Below are the code and all the weights of a small trained network. Each question names an input and a class and asks about switching units off, where a switched-off unit gives its printed mean instead of its output.

import numpy as np


def w(rows, s, z=0):
    codes = np.array(rows[::2]) - 128.0
    scale = np.full(codes.shape[1], s)
    scale[-1] = z or s
    return codes * scale


def norm(h):
    return h / np.sqrt((h * h).mean(-1, keepdims=True) + 1e-5)


def f(y):
    return y / 2 * (1 + np.tanh(0.7978845608 * (y + 0.044715 * y**3)))


def log_softmax(a):
    a = a - a.max(-1, keepdims=True)
    return a - np.log(np.exp(a).sum(-1, keepdims=True))


def net(x, mask):
    res = np.array(x, float).reshape(1, 8) / 4 @ E
    u = 0
    for l in range(4):
        y = f(norm(res) @ A[l][:, :-1].T + A[l][:, -1])
        res = res + np.where(mask[u : u + 4], y, B[l][:, -1]) @ B[l][:, :-1]
        u += 4
    return log_softmax(norm(res)[-1] @ U[:, :-1].T + U[:, -1])


A, B = {}, {}
E = w([
[83,149,122,106,204],'x0',
[179,93,40,225,99],'x1',
[157,101,95,191,69],'x2',
[24,148,193,114,96],'x3',
[252,211,193,199,95],'x4',
[127,175,212,183,177],'x5',
[96,90,220,152,147],'x6',
[152,41,202,56,97],'x7',
],0.011)
A[0] = w([
[29,175,61,115,153,95],'0.n1',
[68,111,128,107,115,224],'0.n2',
[137,105,142,40,125,1],'0.n3',
[102,40,108,94,253,174],'0.n4',
],0.026,0.0022)
B[0] = w([
[141,228,10,28,213,239],'0.n1',
[39,116,56,153,137,199],'0.n2',
[116,160,68,81,105,190],'0.n3',
[66,178,66,7,196,253],'0.n4',
],0.014,0.012)
A[1] = w([
[99,190,230,164,216,132],'1.n1',
[121,121,103,164,121,37],'1.n2',
[43,179,181,29,122,91],'1.n3',
[178,141,180,2,103,4],'1.n4',
],0.023,0.0036)
B[1] = w([
[121,121,250,148,98,184],'1.n1',
[171,102,82,143,104,132],'1.n2',
[55,151,148,199,183,250],'1.n3',
[158,182,74,52,154,182],'1.n4',
],0.021,0.016)
A[2] = w([
[181,104,196,32,105,195],'2.n1',
[77,58,85,48,83,190],'2.n2',
[191,146,114,163,111,253],'2.n3',
[114,4,149,67,80,158],'2.n4',
],0.03,0.0044)
B[2] = w([
[21,137,71,197,185,219],'2.n1',
[137,64,207,146,253,231],'2.n2',
[11,36,77,93,42,254],'2.n3',
[39,110,238,211,118,149],'2.n4',
],0.017,0.0089)
A[3] = w([
[178,172,189,3,110,77],'3.n1',
[186,166,66,160,86,155],'3.n2',
[212,116,142,78,98,44],'3.n3',
[166,132,174,45,82,4],'3.n4',
],0.03,0.0035)
B[3] = w([
[51,109,113,152,152,249],'3.n1',
[162,164,112,111,76,243],'3.n2',
[124,162,136,103,115,113],'3.n3',
[253,125,96,186,162,102],'3.n4',
],0.031,0.0015)
U = w([
[114,95,248,181,112,206],'0',
[56,168,142,97,201,199],'1',
[202,158,136,114,113,2],'2',
[158,79,95,144,41,105],'3',
],0.017,0.006)

Each question gives the input, the list of numbers given to net, and the class t.
The units are the neurons (one row each of A and B). Each row of codes is followed by its name. A weight is (code - 128) times the scale printed after its matrix; where a second scale follows, it is the last column's (A, B and U).
mask holds one flag per neuron, layer by layer. A switched-off neuron (its flag False) gives its mean, the last column of its row in B, instead of its output. The means were averaged over made-up inputs and are rounded, as every weight is.
A unit's drop is (log p(t) with every unit on - log p(t) with that unit switched off) / (log p(t) with every unit on - log p(t) with every unit switched off).
The circuit of an input: a set's keep is (log p(t) with only the set's units on - log p(t) with every unit switched off) / (log p(t) with every unit on - log p(t) with every unit switched off). Starting from the 12 units with the biggest drops (on a tie, the unit counted first), units are removed one at a time, each time the one whose removal leaves the highest keep (on an exact tie, the one counted first), for as long as the keep stays at least 0.8.
units of the circuit, in order: the units of the circuit, biggest drop first
k most important neurons: the k neurons with the biggest drops, biggest first
k most important neurons of layer l: the k neurons of layer l with the biggest drops, biggest first
drop when u is switched off: that unit's drop, to one decimal
input [7,-1,2,4,0,8,1,3], class 0: units of the circuit, in order => (1.n1, 0.n1)
input [6,7,6,7,4,1,2,-7], class 3: 2 most important neurons => (0.n4, 1.n3)
input [-6,7,-1,8,0,-2,4,4], class 0: units of the circuit, in order => (0.n4, 0.n1)
input [-6,2,0,-7,5,1,-6,-5], class 3: most important neuron => (2.n3)
input [3,-5,5,1,8,2,-1,-1], class 0: units of the circuit, in order => (0.n1, 1.n1)
input [4,3,-4,-1,4,-5,-4,-2], class 3: 2 most important neurons => (0.n4, 1.n3)
input [-4,7,-1,-3,8,-7,-5,6], class 3: 2 most important neurons => (0.n4, 1.n1)
input [-3,-2,-2,-5,6,5,-6,-7], class 0: 2 most important neurons of layer 0 => (0.n1, 0.n3)
input [-7,2,7,0,-4,-2,-3,8], class 0: drop when 0.n4 is switched off => 0.1
input [-5,8,7,1,-3,-6,-1,3], class 0: drop when 1.n3 is switched off => 0.1
input [0,-4,5,0,8,3,-4,-4], class 0: drop when 0.n1 is switched off => 0.3
